Each row of numbers stands for one node and depends on some of the facts below. Use the named rows to name the rest.

Facts:
Θ(befi, 179); Θ(bevom, 752); Θ(bitu, 408); Θ(bori, 752)
Θ(brafafle, 752); Θ(brefle, 416); Θ(brive, 504); Θ(brogrun, 521)
Θ(brurubrok, 198); Θ(bubrul, 416); Θ(busak, 752); Θ(deskos, 179)
Θ(dipil, 408); Θ(dipok, 504); Θ(dregran, 198); Θ(drerus, 752)
Θ(dritros, 752); Θ(drosti, 521); Θ(drune, 752); Θ(dudrur, 179)
Θ(fadrus, 752); Θ(fepin, 198); Θ(festa, 752); Θ(fifem, 752)
Θ(flalesku, 752); Θ(flatrir, 752); Θ(flekla, 752); Θ(fletrur, 179)
Θ(fliplis, 752); Θ(flisti, 504); Θ(floze, 752); Θ(fugre, 521)
Θ(fuplek, 179); Θ(gerom, 752); Θ(goduflok, 521); Θ(greflom, 752)
Θ(grigidris, 752); Θ(griviplu, 752); Θ(grozem, 504); Θ(grudra, 504)
Θ(gruseplun, 504); Θ(grutrul, 752); Θ(gudril, 504); Θ(gusor, 752)
Θ(katri, 752); Θ(kipal, 179); Θ(kolo, 752); Θ(kudrel, 408)
Θ(kuvem, 504); Θ(labru, 504); Θ(lelopo, 752); Θ(lopuskek, 179)
Θ(lugik, 752); Θ(manek, 408); Θ(matru, 752); Θ(mistur, 521)
Θ(moskul, 504); Θ(nitroske, 198); Θ(nosarel, 179); Θ(nuzagras, 179)
Θ(pinadil, 504); Θ(pliplutim, 179); Θ(plisko, 504); Θ(podra, 198)
Θ(pofevom, 416); Θ(pumi, 752); Θ(putrem, 416); Θ(puza, 408)
Θ(rafer, 179); Θ(raka, 752); Θ(rakla, 408); Θ(ranul, 521)
Θ(rudas, 179); Θ(samom, 179); Θ(sibrok, 179); Θ(sigi, 752)
Θ(sikul, 416); Θ(sisus, 504); Θ(skedros, 752); Θ(skestok, 504)
Θ(skiskidra, 504); Θ(skisum, 198); Θ(skosto, 752); Θ(skovun, 752)
Θ(soflo, 521); Θ(sogini, 752); Θ(soklizin, 179); Θ(stabrem, 752)
Θ(stegren, 504); Θ(stepemo, 408); Θ(stezenum, 504); Θ(stidri, 504)
Θ(stofim, 179); Θ(stoske, 752); Θ(stosuk, 521); Θ(stuke, 416)
Θ(suko, 752); Θ(suluste, 521); Θ(tasok, 752); Θ(tatok, 179)
Θ(tilupek, 504); Θ(tiploplur, 504); Θ(tizal, 179); Θ(traklel, 752)
Θ(tregi, 752); Θ(treten, 752); Θ(trido, 752); Θ(trofol, 752)
Θ(trositrer, 198); Θ(trumudruk, 179); Θ(tubren, 752); Θ(veplir, 416)
Θ(vibro, 752); Θ(vogi, 408); Θ(vopodan, 752); Θ(voske, 752)
Θ(vugri, 416); Θ(vuplum, 752); Θ(vuzim, 408); Θ(zasaflen, 752)
Θ(zegun, 198); Θ(zeklar, 521); Θ(zono, 752); Θ(zuvu, 752)
η(befi, drune); η(bevom, sibrok); η(bitu, zono); η(bori, kolo)
η(brafafle, veplir); η(brefle, vuzim); η(brive, zeklar); η(brogrun, tiploplur)
η(bubrul, lelopo); η(busak, lugik); η(deskos, zuvu); η(dipok, fadrus)
η(dregran, soflo); η(drerus, soklizin); η(drosti, brafafle); η(drune, skosto)
η(dudrur, fletrur); η(fadrus, sikul); η(fepin, manek); η(festa, trumudruk)
η(fifem, kipal); η(flalesku, grozem); η(flatrir, nosarel); η(fletrur, stofim)
η(fliplis, fepin); η(floze, stosuk); η(fugre, zasaflen); η(fuplek, samom)
η(goduflok, suko); η(greflom, tubren); η(grigidris, stabrem); η(grozem, brurubrok)
η(grudra, matru); η(gruseplun, voske); η(grutrul, nuzagras); η(gudril, trositrer)
η(gusor, sogini); η(katri, grigidris); η(kipal, bitu); η(kolo, nitroske)
η(labru, vogi); η(lelopo, traklel); η(lopuskek, rudas); η(lugik, puza)
η(manek, fugre); η(mistur, stegren); η(moskul, vibro); η(nitroske, kudrel)
η(nosarel, pofevom); η(nuzagras, putrem); η(pinadil, fifem); η(plisko, brefle)
η(pofevom, plisko); η(putrem, dipil); η(puza, dipok); η(rafer, skovun)
η(raka, gusor); η(rakla, skedros); η(rudas, gerom); η(samom, lopuskek)
η(sibrok, pumi); η(sigi, skiskidra); η(sisus, stoske); η(skedros, greflom)
η(skestok, katri); η(skiskidra, trofol); η(skisum, flatrir); η(skosto, brogrun)
η(skovun, stezenum); η(soflo, brive); η(stabrem, sisus); η(stegren, flekla)
η(stepemo, tilupek); η(stidri, moskul); η(stofim, stidri); η(stoske, trido)
η(stosuk, grutrul); η(stuke, skisum); η(suko, drosti); η(suluste, bevom)
η(tasok, drerus); η(tilupek, suluste); η(tiploplur, zegun); η(tizal, stepemo)
η(traklel, bori); η(tregi, treten); η(treten, rafer); η(trido, dudrur)
η(trofol, flisti); η(trositrer, flalesku); η(trumudruk, rakla); η(tubren, goduflok)
η(veplir, dritros); η(vibro, raka); η(vogi, bubrul); η(vopodan, busak)
η(voske, vopodan); η(vugri, pinadil); η(vuzim, labru); η(zegun, grudra)
η(zeklar, mistur); η(zono, floze)

Known rows:
skedros: [ -9 -14  24   9  -3  21  -8   6  -1 -10  10  -8  10  -6  -3 -12   4 -25
  -4  -2  -1   7  14  21 -20  -1  15  26   3   6  -4  12]
greflom: [ -5 -13  23   6  -3  20 -10   6   4 -11   9  -8  12 -10   1  -8   7 -23
  -8  -2   6   8  15  15 -15  -1  11  24   4   6  -1  12]
brurubrok: [ 10   3 -19 -16  21  -7 -13  12  10 -14  11  40   2 -23 -16  17 -38 -20
   5 -10 -27   4   1  -8  19   8 -17   9  -9 -11  12 -10]
gerom: [ 18  -2  19   6  -8  32 -32  14  30 -10  54 -13  20 -24   1  15  11 -24
  -6  -4  29  20  -2   2 -21  13   0  -3   0 -19 -12   1]
rudas: [  9  12 -19   5 -10  -2  10  -9   1  30  37   1  -2   2  -4  36 -21  17
  36  18  -3 -16 -26 -25 -10   1 -10 -47   1 -37 -29 -21]
fadrus: [ -5  -9  25  -8   9  10  -7  12   5 -20  -6  -9  -2 -10   0 -12   9 -15
 -21  -5   9   9  12  14   2   4   3  27   1  15  12  17]
sogini: [  7 -11  14   1  11  10  -1  17 -19 -36  23 -16  -7 -33 -28 -25  19 -11
  -8  -2  31  19  10  27  13 -21   2  29   4   0  33 -10]
puza: [  4   2  -9  -7   5 -24  14  -8  -4   8 -11  12 -10  25  -1  -6   8  16
  -5  11  -9 -13  -6  -6  16  -4   5  -4  -1   3  11 -14]
zeklar: [ 19  10 -24   8   1  -5 -25   2   2  -5  -9  14  10 -47   1 -17   3  -5
  17 -13  -8  11  15   5  -7   8  -4  17  -7  19 -22  10]
matru: [ -4  -8  12  -9  10  14 -25  15  22 -30  24   1   2 -21   0   2   2 -23
 -23  -8   9  23   5   9   3  13  -4  18  -7  -3  13   2]
bori: [  3 -18   6   2  11  40 -12  -2  11 -20   4 -13   0   1  -4  -4  -2 -18
 -21 -18   0  31  21  -7 -19  -9   6  30  14  11  -4  -1]
fuplek: [  0  16 -14  18 -25   3  12 -12  -3  39  21   2   8  11  -2  34 -28  19
  46  13  -8 -23 -23 -23 -22  -3  -8 -44  11 -35 -32 -11]
skovun: [-18  -4  11  -2  -2  13 -17   9  11 -30  -5   5   3 -11   1  -3 -10 -27
 -19 -10   1  18  11  12   2   3  -5  30  -4   6  15  13]
sibrok: [  1   2 -12 -17  17 -21  34  -5 -26  23  -7   0 -24  10 -11  10 -13  22
  17  14 -14 -28 -13 -19  13  -4  -4 -27   2  -3  -2 -11]
pliplutim: [ -4   6 -17 -10   4 -16  26  -9 -21  21   1   8 -20   8  -8  21 -20  20
  20  12 -18 -20 -17 -21  12  -3  -5 -29   3 -14  -6 -15]
befi: [-23  14 -24   5 -14 -11  24 -16 -18  22 -15  14  -7  15  -4  24 -40  13
  31   7 -27 -21 -15 -17   2  -9 -12 -23   8 -17  -7 -10]
soklizin: [ 14   2 -13 -16  18 -15  23  -2 -15  25  23  -4 -23   1 -11  23  -5  24
  20  19  -5 -22 -20 -26   8   2  -3 -39   0 -17 -13 -20]
stosuk: [ 21   4 -15   6   7  -6 -24   7   1   1   2  10  10 -47   2 -22  15  -5
  19  -6 -12   6  14  10 -10  13   6  15 -10  21 -31  13]
vopodan: [ -7 -10  22  -3  -1  12  -4   9   1 -19 -14 -11   1  -8  -2 -13   5 -16
 -18  -8  10   7  14  16  -3  -1   1  28   6  15  11  20]
sigi: [-14   2  15  18 -24  27 -17   3  13 -11  -1  -3  20  -4   4   3 -13 -23
  -2 -11   9  13  10  15 -19   0  -2  21   8  -1   0  17]
skiskidra: [-26  12 -31   6 -13 -15  10 -25  -2   9   9   6  -8  39  17  14  -2  25
   5  14  -5   1 -29 -13   7   0   4 -37 -14 -26   0 -30]

Rows to name:
No name comes twice in this set of rows, the named rows included.
[-11  -4  -8 -15  18 -19  25  -4 -18  26  23   9 -20   4  -8  13 -12  10
  27  27 -28 -29 -17 -15   2   7  11 -33  -8 -12 -20 -17] : nuzagras
[ 13  11 -29  11  -6  -4 -28   2   5  -8 -10  16  14 -46   0 -12  -3 -11
  15 -18 -13  20  15   5  -4   8  -7  20 -12  14 -16  10] : brogrun
[-22  11 -26 -13   7 -19  22  -8 -18   7 -10  20 -22  10  -6  21 -34  11
  17   6 -31 -16 -17 -18  18  -3 -15 -19  -5 -16   4 -17] : rafer
[ -8   6 -10  -3  -3 -17  37 -11 -31  32 -25  -1 -16  17  -8   9 -21  27
  28  13 -17 -35  -8 -15   5 -13  -4 -23  13  -2  -8  -2] : tizal
[-15  23  -6 -10 -12 -36  19   2 -16  21  -1  14  -8  -5  -1  23 -21  14
  26  21  -9 -38 -30   1  18   6 -15 -35 -12 -19   5  -3] : nosarel
[  4  -9  18  -8   9  15 -20  16  15 -26  22  -5   0 -18  -4  -1  11 -21
 -22  -6  16  18   7   8   0   8   1  17  -5   1   8   5] : flekla
[-25 -18  23  23 -15  26  -3  -1  -8  -2   3  -7  20   3   2 -20  -5 -28
  14   2 -10   3  20  27 -32  -7  24  33   9  12 -12  16] : festa
[-16   9  34   4 -22  -4 -17  20   7 -15   2  -1  19 -23   6  -5   4 -23
  -8   4  16  -7  -3  33   4  14  -5  14 -12   0  17  28] : flatrir
[  4  -7  -3 -15  26 -27   2   2  11  11  42  18 -12   9   2  -7  19  -1
   2  27 -18 -12 -12   3   8  15  26 -19 -21  -5  -9 -30] : dipil
[  3   8 -15  -4   4  -5  -7  10   5  -7  -6  35   8 -14 -12  16 -44 -21
  14 -11 -27  -1   4  -5   9  -2 -17  14  -4  -9  11   0] : trositrer
[ 28 -11  13 -16  24  -2 -17  19   9 -11   0  11   7 -13  -6 -22  18 -13
 -26 -13   0   6  18  12  17   3   1  15 -17  11  16   0] : sikul
[-27  -2  15   9 -15  19 -13   0   7 -20 -22   4  13   0   6  -4 -19 -23
 -11 -14  -4  14  17  15  -7  -5  -3  34   6   7  12  17] : tregi
[-21   9 -34  -3   1 -20   6 -20   2   4  25   7 -14  31  13  18   7  24
  -2  15   0   7 -32 -17  13   6   3 -41 -18 -28   2 -39] : flisti

The same nodes again, as new rows of numbers:
Known rows:
tatok: [ 13  -5 -30 -20  -1  11  -4 -10  -9 -16  -5 -32  -2  11 -12 -67 -13 -36
  10  37  13 -27   3  -2  66  -5 -18   8  -5]
sisus: [-17 -10  29  -8 -11   4   5  -6  -4  -2 -15  -4  -4 -12  -8   3 -19  12
 -25  -8  16  26   4   3   4   8   3  -6 -14]
flalesku: [ -1  10  10 -11 -16   5  10   2   5  -4  -3   0  -8  -8  -8  16  -5  19
  -2  -1  15  14  -2   5   7  20 -12   1  -1]
bubrul: [-14   8 -23 -13 -10   6   2  -8   5 -21 -26 -33   4  -3  -5 -16 -31  -7
 -26  -3  11 -19   1   3   8  41   1   7 -22]
pliplutim: [ 11  -5 -30 -19   0  11  -4 -10 -11 -15  -3 -32  -2  12 -10 -68 -14 -36
  15  39  12 -26   3  -2  64  -2 -18   3  -6]
vopodan: [  4  -2  19 -10 -11  -1   9  -1   3   0  -2   4  -3   2   0   2  -7   5
  11 -11  12   3  -1   2  -5  24  -4  -3  -1]
soflo: [ -5   3   0 -17  -1   4   4  -6   2  -7 -13 -12   4   1  13  -7 -29  -4
 -33  -2  11   1  -1   6 -30  19 -15  -4  -7]
gerom: [-13  -2 -19  14  -9   4   6 -10  56 -16  14   5   2  -1  16  19 -27   6
  11  24  20  28  -4  -1 -34 -16 -17  26 -13]
gusor: [ 17  18 -11 -15 -11   1  16   8  17  -7  -4   7   0   1   7  26  11  17
   7  -2   8 -12  -6   4  -5  26 -25  15   3]
dregran: [-19 -38 -46 -44  -6  13  12  -8 -11  -3   4 -34   6   7  -2 -16 -24 -27
 -27  -9  11 -19  -3  -3 -20 -21  -9 -27  14]
rudas: [  6 -13 -54 -11  -2  13  -5 -16  29 -27  13 -40  -1  16   4 -58 -30 -50
  15  49  19 -15   0  -3  36 -34 -27  18 -21]
tiploplur: [ -9  -5   8  -9 -10   2   9  -2  11  -7 -12   0   0  -4   3  16 -12   4
 -14  -8  14  11   1   3 -11   8  -8   6 -13]
stezenum: [-13   1  18   4   0   0   7  -5   4  -3 -18  11   7  -5   2  10  -4  13
 -13   2   9  10   4  -2  -9  21   1  21  -1]
zasaflen: [ -8  23  -6   7 -17  11   8   0  29 -14   2   3  -3 -17  -3  27 -11  29
  -6  23  18  29  -3   4   5  -2 -20  17  -3]
fletrur: [ 16  -1 -26 -23   0  12  -4  -6 -19 -14 -10 -31  -4   8 -15 -62  -7 -30
   7  37  11 -31   3  -2  74   3 -18   5   0]
goduflok: [ -4  12  -2 -18  -5   7   4  -4   2 -10 -17  -7   3  -4  10  -5 -27   0
 -37   1  12  10  -3   7 -23  16 -17  -2  -6]
vogi: [-24  15  -1 -10  -9   2  15 -10 -18  -1  16  13   5  -2   4   5 -13  -1
  -8  -1  13  17   0   6  -1 -13 -36   2  -7]
trido: [ -4  -1  21  -6 -14   3   6  -2   2  -1  -4   2  -8  -7  -8   7 -13  17
   1  -1  15  17   0   3   1  18  -4  -2  -1]
kuvem: [ -9  -4   7  -9 -11   3   9  -4  11  -8 -11   2   1  -5   4  16 -11   5
 -15  -8  14  10   1   4 -13   9  -8   8 -14]
trofol: [ -2  11  -3  -8 -20   8  10   0  21 -10   3  -2  -8 -10  -3  27 -13  18
  -4   5  18  20  -3   6   0   1 -19   3  -8]
fliplis: [  5   7  -5 -22 -29   9  11   4  22 -11   9 -11 -14  -9  -2  27 -18  12
  -4  -8  22  16  -7  10  -2  -4 -26 -14 -18]

Rows to name:
No name comes twice in this set of rows, the named rows included.
[ 11  36  12  12 -25   6   7  -4  17  -9  -8  19  11 -13  10 -28  -1  -1
   9   5  16  32  -9  -7 -10  22  -3  11  13] : dritros
[ -3 -29 -36 -26  14  10  -6  -9  -7 -14   3 -45 -14  14 -23 -29 -20 -18
   2  47  11 -37  10   5  74 -14 -25  15 -18] : trumudruk
[-38  -6  -6 -17   4   2  14  -8 -17   0  21   7  -7   3  -3  41 -19  11
 -19  11  12   9   8  13   4 -23 -44   9 -16] : rakla
[  5  31 -20 -11 -24  11   0  -4   0 -22 -40 -17   9  -6   5 -45 -22 -30
 -29  -5  13   2  -6  -6  -4  38   6   3 -11] : veplir
[-25  29 -12 -14 -18  10  16  -5  -9  -9  16  11  -2 -10   2  27 -15   2
 -21  12  17  33  -3  12   2 -29 -48   0 -12] : manek
[ 12  24  10  -4 -27   5   8  -2  16  -7  -4  10   5  -7   7 -19  -4  -5
  11  -6  18  25  -9  -4 -10  17  -7  -4   3] : brafafle
[ 12  26 -12  -3  -6   2  15   7  20  -9  -7  15   5  -1   6  27  16  25
   5  12   6  -8  -3   1  -4  30 -23  31  13] : sogini
[  0 -22 -18 -38  -9   9  -7   8 -11 -18 -45 -15 -18  12  -1   6 -17 -43
 -54  -1  13   2   0  -3 -20  14  -3   2 -18] : stuke
[-27  -9 -58 -35 -12  23  14  -4   2 -12   1 -36   4 -10  -7   1 -24  -2
 -42  16  15  -2  -5   0   1 -32 -19 -14  13] : fepin
[ 20 -19 -30 -27   3  13 -10  -2 -15 -15 -15 -19 -12  18  -9 -56  -5 -52
  -7  48  13 -12   3  -8  53 -22 -18  10   0] : nosarel

